Below is a small trained network, with its code and all its weights. Each question gives an input and a class and asks what happens when units are switched off, that is, made to give their printed mean instead of their output.

import numpy as np


def w(rows, s, z=0):
    codes = np.array(rows[::2]) - 128.0
    scale = np.full(codes.shape[1], s)
    scale[-1] = z or s
    return codes * scale


def f(y):
    return np.maximum(y, 0)


def log_softmax(a):
    a = a - a.max(-1, keepdims=True)
    return a - np.log(np.exp(a).sum(-1, keepdims=True))


def net(x, mask):
    res = np.array(x, float).reshape(1, 4) / 4 @ E
    y = f(res @ A[0][:, :-1].T + A[0][:, -1])
    res = res + np.where(mask, y, B[0][:, -1]) @ B[0][:, :-1]
    return log_softmax(res[-1] @ U[:, :-1].T + U[:, -1])


A, B = {}, {}
E = w([
[162,126,23,132,250,231],'x0',
[132,95,178,135,170,132],'x1',
[120,79,140,165,162,94],'x2',
[241,255,145,214,156,56],'x3',
],0.01)
A[0] = w([
[123,103,59,95,197,178,119],'N0',
[89,126,91,156,96,148,185],'N1',
[146,77,91,133,121,125,162],'N2',
[89,136,104,103,77,98,195],'N3',
[19,75,168,104,44,89,254],'N4',
[92,92,40,96,203,186,121],'N5',
[94,59,166,92,160,110,253],'N6',
[173,129,154,167,66,67,188],'N7',
[218,177,159,166,119,76,124],'N8',
[254,157,39,203,186,152,146],'N9',
[196,189,210,168,88,61,134],'N10',
[69,36,72,62,136,198,201],'N11',
[225,107,59,203,167,185,155],'N12',
[203,140,94,151,157,136,82],'N13',
],0.0096,0.0054)
B[0] = w([
[209,191,91,192,179,20,203],'N0',
[142,162,113,75,116,147,163],'N1',
[192,102,138,92,154,135,154],'N2',
[156,86,163,108,108,155,177],'N3',
[118,80,151,51,3,214,246],'N4',
[218,208,63,151,151,23,220],'N5',
[141,103,82,42,105,167,198],'N6',
[179,103,116,71,147,98,192],'N7',
[185,165,145,165,158,65,200],'N8',
[145,186,185,184,222,202,227],'N9',
[244,120,81,124,141,48,213],'N10',
[200,108,2,55,79,104,255],'N11',
[118,191,235,167,176,127,206],'N12',
[80,153,197,186,123,216,166],'N13',
],0.0086,0.016)
U = w([
[85,89,144,54,51,211,251],'0',
[254,162,91,108,161,24,195],'1',
[125,205,208,195,209,215,20],'2',
[56,125,110,170,148,82,22],'3',
[68,123,112,191,136,98,31],'4',
],0.0087,0.0031)

Each question gives the input, the list of numbers given to net, and the class t.
The units are the neurons (one row each of A and B). Each row of codes is followed by its name. A weight is (code - 128) times the scale printed after its matrix; where a second scale follows, it is the last column's (A, B and U).
mask holds one flag per neuron, in row order. A switched-off neuron (its flag False) gives its mean, the last column of its row in B, instead of its output. The means were averaged over made-up inputs and are rounded, as every weight is.
A unit's drop is (log p(t) with every unit on - log p(t) with that unit switched off) / (log p(t) with every unit on - log p(t) with every unit switched off).
The circuit of an input: a set's keep is (log p(t) with only the set's units on - log p(t) with every unit switched off) / (log p(t) with every unit on - log p(t) with every unit switched off). Starting from the 12 units with the biggest drops (on a tie, the unit counted first), units are removed one at a time, each time the one whose removal leaves the highest keep (on an exact tie, the one counted first), for as long as the keep stays at least 0.8.
circuit, biggest first: the units of the circuit, biggest drop first
top k neurons: the k neurons with the biggest drops, biggest first
drop of u: that unit's drop, to one decimal
input [0,5,-3,-3], class 0: top neuron => (N10)
input [-4,3,-3,0], class 0: circuit, biggest first => (N5 N0)
input [6,0,-8,1], class 2: circuit, biggest first => (N9 N10)
input [3,-4,-8,1], class 2: top 2 neurons => (N11 N10)
input [0,0,0,-6], class 0: top 3 neurons => (N4 N10 N8)
input [0,-7,5,-7], class 0: top 2 neurons => (N4 N10)
input [0,8,-3,-8], class 0: top 2 neurons => (N4 N10)
input [-1,0,-3,-8], class 0: drop of N4 => 0.3
input [4,8,-8,7], class 2: drop of N10 => 0.0
input [1,2,5,4], class 2: drop of N5 => 0.1
input [6,-6,4,1], class 2: drop of N10 => 0.1
